Each row is followed by its class.
 -20  -13   -3  -12   54   26   -3   -2  -32  -38   -9  -43   -1   13   13  -42   -6   25  -41   51  -19   18   16   26  -16   18    1    8   52  -13   12   61  -20 -108    5   42   80
besup
 32  25  -5 -19 -20  66   9 -13  14 -33  19 -24  31  -5  74  48  20 -14 -47  23 -41  23 -21  23  38  37  24  -4   2  18 -22  74 -25 -37 -19 -12  13
tig
   4  -23   18  -22   14   36   14   -8  -42  -20  -28  -32   -8    4    3  -22   -9   30  -76   41  -29   18    4   17  -25   18    5   -9   56   10   22   25  -26 -104   15   35   54
dag
  6  26 -42 -21   5  44   7 -22  16 -31  14 -47  27 -22  65  52  23   8 -31  24 -50  -6  33   1  34  29   2 -25  12  25 -33  46  -1 -72 -36 -19   0
bamu
-11 -17  13 -18 -36 -53 -12 -34 -29   9 -11  43 -68  -2  29 -25   6 -21 -10   8 -38  59 -12  12 -27  16  23 -12  15  10 -24  14 -29 -88  22  39  32
nirem
 13 -17  28 -41  17  48  45   3 -35 -14 -12 -26 -30   4  -3 -29   2   4 -62  59   1  38 -21  17 -46  24  20  12  48   2  23  56 -65 -98  22  61  68
tig
-44  -1   9   4  61 -43  39 -29 -14 -36   0  18 -31 -31  51  -7   9   9 -50 -19 -93  25  -9  16  -5  -2  -3   9 -35  -1  -9 -11 -61 -25 -28 -19  53
nirem
 -9   3  57 -18   5  45 -69 -45   8 -57  -1 -18 -15 -18 -14 -12 -12  -9 -24  22  81  51 -35  24 -16  21  58   9 -11  75 -34 -64 -17 -39  -1 -33  23
dag
  4 -12  11 -19  35  47  18  -3 -34 -10 -32 -45 -21  12   5 -34 -14  46 -75  43 -17  33  11  18 -28  22  -2  -2  42  -3  22  11 -27 -95   8  18  53
zume
-13 -22   5 -21 -34 -55 -22 -41 -30  15 -12  36 -68   2  32 -22   0 -14  -1   4 -37  55 -14  15 -31  15  23 -18  11  25 -10  21 -21 -90  23  43  33
nirem
-27 -11  32 -38  12   6 -41 -55  -6 -45  -5 -32 -28 -13   1   2   3 -40  16  34  64  63 -25  32 -38  35  48  -9 -37  87 -14 -55 -39 -66 -11  -9  38
nirem
-22   4   1 -16  60  28   5  -5 -36 -29   8 -35 -13  -8   5 -47  -8   6 -56  29 -25  12  18  20 -25  12 -11  20  42  -3  -7   5 -23 -86  18  48  65
vuf
 -9  24  29 -46   7  62 -57 -68 -11 -49   0 -44   1 -10  -7  -1  -9 -19   7  29  37  61 -29  27 -10  17  56  13 -28  70 -18 -45 -53 -44   0 -21  41
tig
-23  19  19   9  60 -34  32  -9 -40 -48   3   2 -36 -43  28 -23  13  14 -42 -44 -71 -23   0   8  14  11   2 -13 -14  22  10 -33 -82 -28 -11 -11  44
tugun
 20  36  -4  -4   1  69  -9  -3  15 -30  -5 -32  32 -11  80  31  12  12 -51   9 -26  23   2  26  39  50  22 -13  -7  27 -19  50   1 -48 -27 -26   9
zume
-37 -11  19 -11  59 -12  37 -37 -33 -47  15  18 -59 -30  32 -13  18  13 -53  -3 -88   1 -11  -7  10   1   2  16 -12  -2   6 -30 -76 -21   3 -11  37
tig
 -6  26 -45  -7  34  55  -6 -34   4 -39 -15 -70  19  -8  82  34   2  24 -22  25 -59  -5  16  19  37  31   8 -15   5  50 -19  43 -10 -69 -18 -16   6
kesed
-18 -20  11 -26 -19 -37 -25 -36 -21  20 -35  27 -76  -9  48 -27  -9   1   0  10 -44  33 -13  17 -38  20  17 -13  15  13 -14  18 -33 -84  26  22  28
kesed
-45 -18  40 -35  39  24 -28 -50  12 -42 -14 -46 -35 -17   2  -4 -13 -18  22  31  67  39 -34  23 -42  28  45  -6 -36  68 -14 -67 -43 -59   1 -29  41
kesed
-39  -9  37 -44 -51 -23 -39 -12 -25  20 -12  27 -40  -2  31 -10  16 -32   4  16 -19  26 -14  -3  -9   8  23 -25  19   2   2  24 -34 -66  10  32  50
tugun
-26 -11  16 -51 -40 -20 -40 -28 -14  21 -16  41 -54 -21  25  -6   8 -14  -4  15 -34  21   5   0 -21  17  24 -14  19 -16 -10  16 -10 -78   5  37  48
bamu
-28  -7  12 -42 -46 -17 -18 -39   3  12 -17  23 -29 -15  45 -12   5 -26   6   5 -38  13   6 -14 -12  22  32  -8   4   8 -11  13  -8 -94   9  49  36
bamu
 -4  -9  16 -21 -28 -30 -27 -33 -19  19 -23  25 -57  -7  45 -30   1   4 -13   5 -31  52  -1   7 -20  27  21 -13  10   7 -15  -2 -17 -91  21  25  25
zume
-36  -6  29 -53 -52 -26 -27 -37 -35  16 -11  14 -41   1  24  -9  20 -28   8  27 -43  41 -13  -9  -6  11  35  -7  15 -16  -4  26 -40 -62  19  47  46
tig
  -2  -34   20  -25   51   48   47   17  -23   -9  -34  -24  -37   -3   11  -38  -14   14  -64   39    6   31  -25   26  -56   25   15    8   37   13   24   49  -58 -109   24   38   75
kesed
-11  11  10 -34  36  43 -55 -58  -1 -39 -24 -50 -17 -23  12 -11 -18  -8   7  19  39  52 -22  41 -23  25  41   0 -29  97 -17 -45 -46 -56  -6 -42  42
kesed
 -21    0    0   -8   48   26   -6   -8  -36  -31  -17  -31   -3   -1   10  -41   -6   20  -51   37  -29   13    3   28  -14   16    2    6   54  -11   17   33  -26 -102   24   38   71
dag
-28  -1   2 -20  51  21  -1  -5 -33 -24  11 -31 -12  -3   0 -44  -9  -1 -55  33 -22  21  17  26 -26  12 -11  12  45  -4 -11   4 -30 -85  17  38  74
vuf
-38 -15  33 -16  54  -6  36 -32 -39 -43  14  14 -59 -29  24 -14  17  22 -48  -2 -83   7 -12  -9   8  -7  12  19 -12   1  12 -26 -77 -21   0  -1  41
tig
-44 -14  37  -9  78  -4  22 -21 -41 -44  26  28 -54 -52  25 -28  -2  21 -54 -17 -85   1  -4   6  10  -3  -4  11 -20  -2  -3 -57 -61 -22  -4 -15  44
vuf
 -5 -17  29 -39 -55 -31   0 -40 -26  15  -3  34 -72  -3  23 -12   9  -6  -6  15 -44  46 -14  -9 -20   7  34  -4  19   0 -18  20 -46 -69  21  53  22
tig
 14 -21  31 -44  14  50  45   0 -34 -12 -14 -31 -21   7  -5 -28  -2   3 -52  55  -1  40 -19  22 -49  24  20  11  42   5  31  54 -65 -97  19  66  72
tig
-22  23  26   8  45 -34  28 -12 -46 -47  10   9 -24 -42  24 -25  15  11 -35 -38 -76 -11   3   6  18  11   0 -20  -3   9   1 -28 -77 -26  -7 -21  51
tugun
-30   0  42 -39  17  26 -59 -51  -3 -37 -18 -50 -13 -16   6  -5  -6 -12  20  31  74  60 -15  25 -37  39  46  -8 -39  75 -10 -74 -27 -65  -4 -20  41
zume
  13  -14   -4  -16   33   45   23   -2  -29   -8  -31  -47  -26   15   13  -33   -6   35  -79   42  -25   29   17   23  -25   26  -12   -1   48   -7   19   17  -25 -102   10   19   48
zume
-13  15  38 -31  15  42 -73 -57  -2 -47 -13 -36  14 -25   2  -3 -18 -11  -1  17  44  48 -24  35 -12  18  55  -1 -27  85  -5 -55 -31 -54  -5 -30  44
dag
  1  25  16 -44   7  58 -70 -62   7 -43   0 -32  10 -32  -4   6 -19 -11   9  14  42  53  -5  29 -25  16  49   1 -26  83 -27 -48 -23 -68  -8 -37  49
bamu
-42 -17   9 -27 -33 -33 -22 -47 -10   3 -27   8 -33  12  51 -15   0 -45  12  15 -41  34 -10  10 -19  22  29  -4  -9  11   4  10 -18 -97  20  52  41
nirem
 14  34 -46 -18  10  48   1 -23   8 -33  12 -48  32 -22  61  47  17  24 -25  20 -47 -10  33   8  34  30   3 -28  17  35 -34  51  10 -77 -35  -9   0
bamu
  20  -16  -10  -30   19   48   28   -1  -25  -11  -16  -25  -11   -6   10  -10   -6   30  -75   37  -35   10   19   14  -28   20   -3   -6   54    1   10   36  -23 -114    2   33   55
bamu
-44  -5  28 -28 -43 -17 -26 -36   0  13 -32   8 -33   3  50 -20  -1 -12  14  10 -22  36  -2   2 -15  23  32  -7  -5   9 -12  -4 -18 -90  17  35  31
zume
 -7 -25  -1 -16  29  23  29  -7 -37 -17 -21 -32 -23  22  -2 -23  -8  18 -68  48 -23  37   6  20 -34  12  -1  -1  42  12  15  29 -35 -89   2  38  51
nirem
-13  22  32 -35  26  49 -67 -51   2 -48   2 -44   3 -15   8   6  -7 -21  10  22  47  50  -8  27 -17  14  42  -7 -28  80 -17 -51 -40 -61 -13 -25  37
tugun
-27 -15  43 -42  17  26 -52 -49   0 -56  -7 -41 -18 -14  -4  -7  -4 -16  12  46  73  45 -16  23 -25  36  49  -7 -22  63 -20 -35 -24 -73 -20  -7  42
besup
 -4  34 -37  -9  20  56   1 -33  -6 -39 -12 -78  36  -5  75  42   9  41 -23  24 -59  15  38  16  30  37  -1 -24  -4  38 -18  33   0 -76 -28 -13   5
zume
-33   5  14   2  80 -33  39 -22 -41 -44 -21   2 -53 -52  41 -39   4  35 -43 -42 -78 -29 -12  27   3  21   5  -7 -15  49  14 -30 -76 -24 -11 -20  60
kesed
-11  24 -23 -11  16  54   5 -35  -1 -47  -6 -62  33 -15  74  43  10  25 -38  25 -68  -9  18   8  42  27  10 -21  10  34 -10  49   1 -81 -22   0   4
dag
-15  16  26   4  46 -31  24 -20 -43 -36 -16   5 -33 -46  37 -33   5  41 -45 -38 -68  10   3  24  -7  27   3  -8 -19  28   7 -31 -58 -26 -13 -19  60
zume
  16  -21   -3  -28   25   49   24   -6  -21  -13  -15  -38  -21    3    7  -22  -10   31  -74   38  -26    7   16   17  -30   20    1   -4   56    6   18   34  -22 -114    2   31   54
bamu
 20  19  -9 -13   3  54  -2   0  16 -40   5 -32  47 -12  82  38  15   1 -47  23 -31  17  -7  25  42  40  20 -16   2   7 -27  92   5 -69 -40 -14  27
besup
-25  14  12   6  72 -37  43 -20 -45 -43 -22  11 -48 -58  37 -43   1  31 -45 -40 -83 -20 -17  26  -2  25  -1  -6 -11  25   4 -28 -75 -23  -3 -24  65
kesed
 12  23  10 -25  15  55   4   2  12 -23  22 -22  29 -29  68  35  14  -7 -58   2 -26  12  -5  30  29  42  14 -18 -16  37 -31  46 -13 -26 -50 -11   7
vuf
-20  17  12 -28  22  37 -72 -69 -10 -53 -11 -36   6 -10   2  -5 -16 -30  10  26  38  72 -22  45 -23  18  42   7 -38  90 -22 -56 -35 -57  -4 -36  49
nirem
 24  22  13 -25  -7  60  19 -12   8 -31  18 -34  20  -6  74  35  28  -4 -52  22 -38  22 -23  23  36  38  31  -9   4  25 -17  75 -33 -47 -31  -4  17
tig
-15  18  25 -32  23  44 -69 -51  -4 -44   5 -44   5 -12   6  -1 -11 -23  10  22  47  56 -18  26 -14  13  40  -5 -27  79 -14 -50 -45 -61  -7 -30  46
tugun
-45 -23  16 -35 -20 -17 -18 -34  -8  11 -42  14 -48  -4  52 -23   0 -25   5  17 -32  12 -20   6 -16  28  28 -10   5  18  -9   1 -28 -93  25  35  36
kesed
 -5  26 -39 -14  32  55  -3 -31   1 -38 -20 -65  13 -13  83  34  11  24 -36  33 -58  -5  12  21  35  34   0 -18  11  40 -31  41  -8 -69 -26 -26   3
kesed
-30   4  35   3  52 -35  28 -20 -47 -45 -16  16 -34 -53  32 -33   7  32 -54 -40 -79 -22 -18  20   6  21   9  -9 -11  21  24 -21 -62 -24 -11  -7  54
dag
 -32  -15    9  -40  -38  -14  -24  -40    5   12  -18   28  -37  -15   55  -11    6  -29    0    9  -38   13    0  -15   -6   25   35   -6    1   10  -11    9  -15 -102   10   44   25
bamu
-45 -13  10  -1  74 -40  50 -13 -11 -26  -1  20 -36 -47  58  -4   8  28 -44 -16 -86   5 -15   9  -2   1 -10  -5 -24   8 -10 -14 -70 -18 -20 -41  52
kesed
-37 -19  34 -33 -43 -14 -16 -33  -9   5 -33  22 -24  -9  43  -6   1 -17  -7  10 -38   7 -20  -2   1  20  38 -18   9   4   3   3 -14 -97  19  52  32
dag
 -8  34 -25 -21  32  55   4 -30  -1 -39  21 -59  26 -20  54  34   4  18 -35  14 -58  -3  31  18  32  21  -6 -18   1  41 -33  20  -1 -50 -36  -4   3
vuf
-16  22  22  -7  47 -32  29 -19 -32 -40   2  11 -33 -61  26 -24  10  22 -51 -44 -76 -17   9   7   3  17  16  -9  -8  15   1 -21 -64 -38 -15 -18  58
bamu
  -4    4  -16  -15   41   29   10   -8  -21  -28    3  -32   -4  -12   13  -35   -1   11  -38   41  -26   12   25   13  -25   18   -1   15   53   -7    4   34  -21 -107   16   39   77
bamu
-50 -25  11   1  85 -11  31 -29 -24 -46  -8  19 -63 -38  49 -24  -1  23 -35  -9 -82  -6  -9  14  -5   9  -5   8 -19  20  11 -31 -69 -32   6 -29  47
kesed
-53  -1   2   5  61 -31  34 -38 -22 -45   5  18 -21 -29  49 -10   4   8 -40 -20 -96  28  -3  18   1   3   0   6 -35  20  -2  -7 -66 -26 -18 -19  61
nirem
 -22    6  -19    0   55    6   -5  -13  -34  -34   -7  -34   -8   15    9  -45    0   -8  -42   40  -18   40   10   32  -24   19    5   15   43   -1   -4   25  -29 -109   24   44   75
nirem
-18  14  18 -29  25  33 -69 -69 -13 -47  -9 -37  -6  -8  -3 -10 -16 -25  -1  21  39  77 -26  38 -19  19  53   5 -35  78 -19 -57 -33 -68  -2 -26  52
nirem
-31 -10  34 -36  14   8 -38 -52   3 -42  -6 -35 -25  -8  -8   3   1 -39  18  32  75  62 -25  31 -41  36  48 -12 -40  78 -16 -54 -37 -56 -16  -7  33
nirem
 10 -23  27 -38  19  54  56   3 -31 -17  -8 -28 -28  11 -12 -27   2  10 -66  54   6  42 -17   8 -47  16  17  16  48   1  13  51 -57 -99  20  65  61
tig
